[[130 123 140]
 [115 132 125]
 [123 101 127]
 [105 119 137]
 [155 122 103]]
|
[[130 140]
 [115 125]
 [123 127]
 [105 137]
 [155 103]]

[[100 118 102 124 133 117 106]
 [106 132 132 140 131 137 132]
 [101 128 120 140 128 131 124]
 [125 123 135 106 154 123 122]
 [130 128 141 116 145 130 131]
 [102 126 115 139 126 129 121]]
|
[[100 102 133 106]
 [106 132 131 132]
 [101 120 128 124]
 [125 135 154 122]
 [130 141 145 131]
 [102 115 126 121]]

[[127 127 137 108 127]
 [144 128 130 143 125]
 [103 129 133 111 131]
 [122 126 157 111 130]
 [155 128 125 148 136]
 [146 128 119 135 130]
 [125 129 124 120 128]]
|
[[127 137 127]
 [144 130 125]
 [103 133 131]
 [122 157 130]
 [155 125 136]
 [146 119 130]
 [125 124 128]]

[[131 138 122 148]
 [130 134 122 150]
 [133 141 121 145]
 [133 142 121 144]
 [133 142 121 144]
 [131 135 122 149]
 [132 139 122 148]
 [132 139 121 147]
 [132 140 121 146]
 [131 137 122 149]
 [132 141 121 146]]
|
[[131 122]
 [130 122]
 [133 121]
 [133 121]
 [133 121]
 [131 122]
 [132 122]
 [132 121]
 [132 121]
 [131 122]
 [132 121]]

[[127 121 139 129 120 128 109 134 104 133 140 112 128 120 112 138]
 [132 128 129 126 143 125 129 119 114 129 127 131 122 130 124 130]
 [132 127 128 126 143 125 130 119 114 129 127 132 122 130 124 131]
 [126 119 142 134 121 127 109 136 103 133 140 112 130 120 112 141]
 [134 121 114 120 120 134 133 135 116 129 140 132 123 141 127 148]]
|
[[127 139 120 109 104 140 128 112]
 [132 129 143 129 114 127 122 124]
 [132 128 143 130 114 127 122 124]
 [126 142 121 109 103 140 130 112]
 [134 114 120 133 116 140 123 127]]

[[124 126 128 141 120 128]
 [134 128 126 147 133 118]
 [122 127 127 113 115 145]
 [130 131 128 119 125 131]
 [128 129 120 126 130 104]
 [130 127 131 114 124 118]
 [134 125 125 140 127 126]
 [139 131 125 122 127 126]]
|
[[124 128 120]
 [134 126 133]
 [122 127 115]
 [130 128 125]
 [128 120 130]
 [130 131 124]
 [134 125 127]
 [139 125 127]]

[[122 133 117 122 125 125 129 126 135 115 111 117]
 [130 117 114 134 131 131 115 129 150 145 135 134]]
|
[[122 117 125 129 135 111]
 [130 114 131 115 150 135]]

[[132 145 127 135 135 126 155 114 134 126]
 [122 127 116 133 133 110 131 140 129 142]
 [122 132 127 129 133 110 123 140 109 137]
 [139 145 134 131 133 122 147 107 129 116]]
|
[[132 127 135 155 134]
 [122 116 133 131 129]
 [122 127 133 123 109]
 [139 134 133 147 129]]
